Below is a small trained network, with its code and all its weights. Each question gives an input and a class and asks what happens when units are switched off, that is, made to give their printed mean instead of their output.

import numpy as np


def w(rows, s, z=0):
    codes = np.array(rows[::2]) - 128.0
    scale = np.full(codes.shape[1], s)
    scale[-1] = z or s
    return codes * scale


def norm(h):
    return h / np.sqrt((h * h).mean(-1, keepdims=True) + 1e-5)


def f(y):
    return np.maximum(y, 0)


def log_softmax(a):
    a = a - a.max(-1, keepdims=True)
    return a - np.log(np.exp(a).sum(-1, keepdims=True))


def net(x, mask):
    res = np.array(x, float).reshape(1, 7) / 4 @ E
    u = 0
    for l in range(4):
        y = f(norm(res) @ A[l][:, :-1].T + A[l][:, -1])
        res = res + np.where(mask[u : u + 4], y, B[l][:, -1]) @ B[l][:, :-1]
        u += 4
    return log_softmax(norm(res)[-1] @ U[:, :-1].T + U[:, -1])


A, B = {}, {}
E = w([
[99,130,88,130,153,59,126,72,92,191],'x0',
[127,130,118,140,126,130,121,129,130,127],'x1',
[146,133,80,3,65,152,9,110,139,125],'x2',
[70,64,114,111,128,125,127,154,179,143],'x3',
[123,133,57,95,214,165,172,131,132,59],'x4',
[125,132,135,130,135,123,119,127,131,122],'x5',
[131,122,119,132,118,130,133,125,129,127],'x6',
],0.0049)
A[0] = w([
[229,239,167,167,105,146,137,55,57,97,2],'L0N0',
[156,120,189,172,80,80,133,150,159,160,28],'L0N1',
[190,109,195,128,95,206,113,206,152,81,69],'L0N2',
[1,38,130,123,97,99,139,193,216,140,16],'L0N3',
],0.005,0.0032)
B[0] = w([
[187,33,147,134,188,140,94,141,145,156,234],'L0N0',
[66,118,114,118,117,158,116,189,55,133,201],'L0N1',
[136,140,83,114,93,1,163,153,189,125,252],'L0N2',
[235,91,149,154,183,144,90,116,134,150,252],'L0N3',
],0.0077,0.0029)
A[1] = w([
[125,169,70,96,209,206,190,117,146,27,3],'L1N0',
[149,128,175,210,124,93,187,175,145,66,93],'L1N1',
[124,90,124,143,168,133,172,146,56,133,81],'L1N2',
[139,132,207,149,2,160,67,141,166,160,171],'L1N3',
],0.0041,0.002)
B[1] = w([
[82,57,122,189,81,93,95,240,2,140,214],'L1N0',
[102,190,135,41,82,187,128,103,210,95,254],'L1N1',
[55,144,120,133,118,155,70,41,163,102,201],'L1N2',
[81,102,101,100,186,135,132,177,35,55,249],'L1N3',
],0.0051,0.003)
A[2] = w([
[212,81,123,135,180,135,126,142,127,166,59],'L2N0',
[94,140,68,142,174,3,123,18,85,217,45],'L2N1',
[83,116,127,157,105,135,126,191,50,143,6],'L2N2',
[64,112,190,221,159,131,219,107,181,129,40],'L2N3',
],0.0055,0.0017)
B[2] = w([
[132,68,105,50,105,131,77,99,166,159,204],'L2N0',
[168,130,158,118,79,94,211,236,250,44,253],'L2N1',
[53,120,139,83,107,76,63,159,38,132,182],'L2N2',
[153,222,39,69,122,246,95,3,95,152,247],'L2N3',
],0.0056,0.0043)
A[3] = w([
[137,88,13,133,254,133,148,146,125,36,85],'L3N0',
[249,87,183,158,213,148,116,128,103,129,109],'L3N1',
[104,92,86,21,66,119,30,113,149,70,159],'L3N2',
[97,111,105,73,108,129,124,107,169,174,1],'L3N3',
],0.0049,0.00091)
B[3] = w([
[120,88,250,126,51,42,35,155,81,206,200],'L3N0',
[160,2,30,133,155,118,59,46,210,189,163],'L3N1',
[86,193,137,232,199,193,249,39,106,159,253],'L3N2',
[205,200,145,140,122,160,8,149,102,64,154],'L3N3',
],0.005,0.0073)
U = w([
[101,226,113,148,147,222,149,56,111,129,255],'0',
[208,22,128,135,169,121,80,105,163,173,199],'1',
[49,104,157,142,121,73,108,209,12,131,26],'2',
[153,160,119,110,90,53,190,197,231,71,59],'3',
],0.011,0.00041)

Each question gives the input, the list of numbers given to net, and the class t.
The units are the neurons (one row each of A and B). Each row of codes is followed by its name. A weight is (code - 128) times the scale printed after its matrix; where a second scale follows, it is the last column's (A, B and U).
mask holds one flag per neuron, layer by layer. A switched-off neuron (its flag False) gives its mean, the last column of its row in B, instead of its output. The means were averaged over made-up inputs and are rounded, as every weight is.
A unit's drop is (log p(t) with every unit on - log p(t) with that unit switched off) / (log p(t) with every unit on - log p(t) with every unit switched off).
The circuit of an input: a set's keep is (log p(t) with only the set's units on - log p(t) with every unit switched off) / (log p(t) with every unit on - log p(t) with every unit switched off). Starting from the 12 units with the biggest drops (on a tie, the unit counted first), units are removed one at a time, each time the one whose removal leaves the highest keep (on an exact tie, the one counted first), for as long as the keep stays at least 0.8.
units of the circuit, in order: the units of the circuit, biggest drop first
most important unit: the unit with the biggest drop
top k neurons: the k neurons with the biggest drops, biggest first
top k neurons in layer l: the k neurons of layer l with the biggest drops, biggest first
drop when u is switched off: that unit's drop, to one decimal
input [-4,0,-3,6,-7,-8,1], class 2: most important unit	L0N1
input [-5,6,-6,7,5,-3,-1], class 1: top 4 neurons	L0N3, L3N2, L3N0, L1N0
input [-8,-5,-1,-5,4,-8,5], class 3: top 3 neurons	L0N2, L0N3, L1N1
input [-7,4,6,-4,2,-5,-6], class 3: top 2 neurons	L0N2, L2N3
input [-6,-4,4,5,-8,-6,6], class 2: top 3 neurons	L1N3, L2N3, L2N1
input [-8,0,-8,4,2,-3,8], class 0: top 2 neurons	L2N3, L2N1
input [5,1,-7,7,-3,0,4], class 0: top 2 neurons	L2N3, L0N0
input [-4,-8,5,2,-4,-3,2], class 0: top 2 neurons	L3N2, L2N1
input [8,-4,-7,-5,3,7,-6], class 3: top 2 neurons	L2N1, L3N2
input [-1,2,-7,7,1,-1,7], class 0: top 4 neurons	L2N3, L0N0, L1N1, L1N2
input [1,-4,8,8,-7,6,1], class 0: top 3 neurons	L3N2, L0N0, L3N0
input [2,4,-6,2,8,2,-8], class 2: top 2 neurons	L1N0, L3N0
input [4,-4,-5,-1,-5,4,7], class 0: top 3 neurons in layer 1	L1N0, L1N2, L1N1
input [-6,2,1,-2,-2,-6,8], class 3: units of the circuit, in order	L0N2
input [6,-5,1,-5,8,7,-7], class 2: drop when L0N3 is switched off	0.1
input [5,2,1,-3,6,5,-1], class 2: drop when L1N0 is switched off	0.8
input [4,8,7,5,2,7,-3], class 0: drop when L3N2 is switched off	0.9
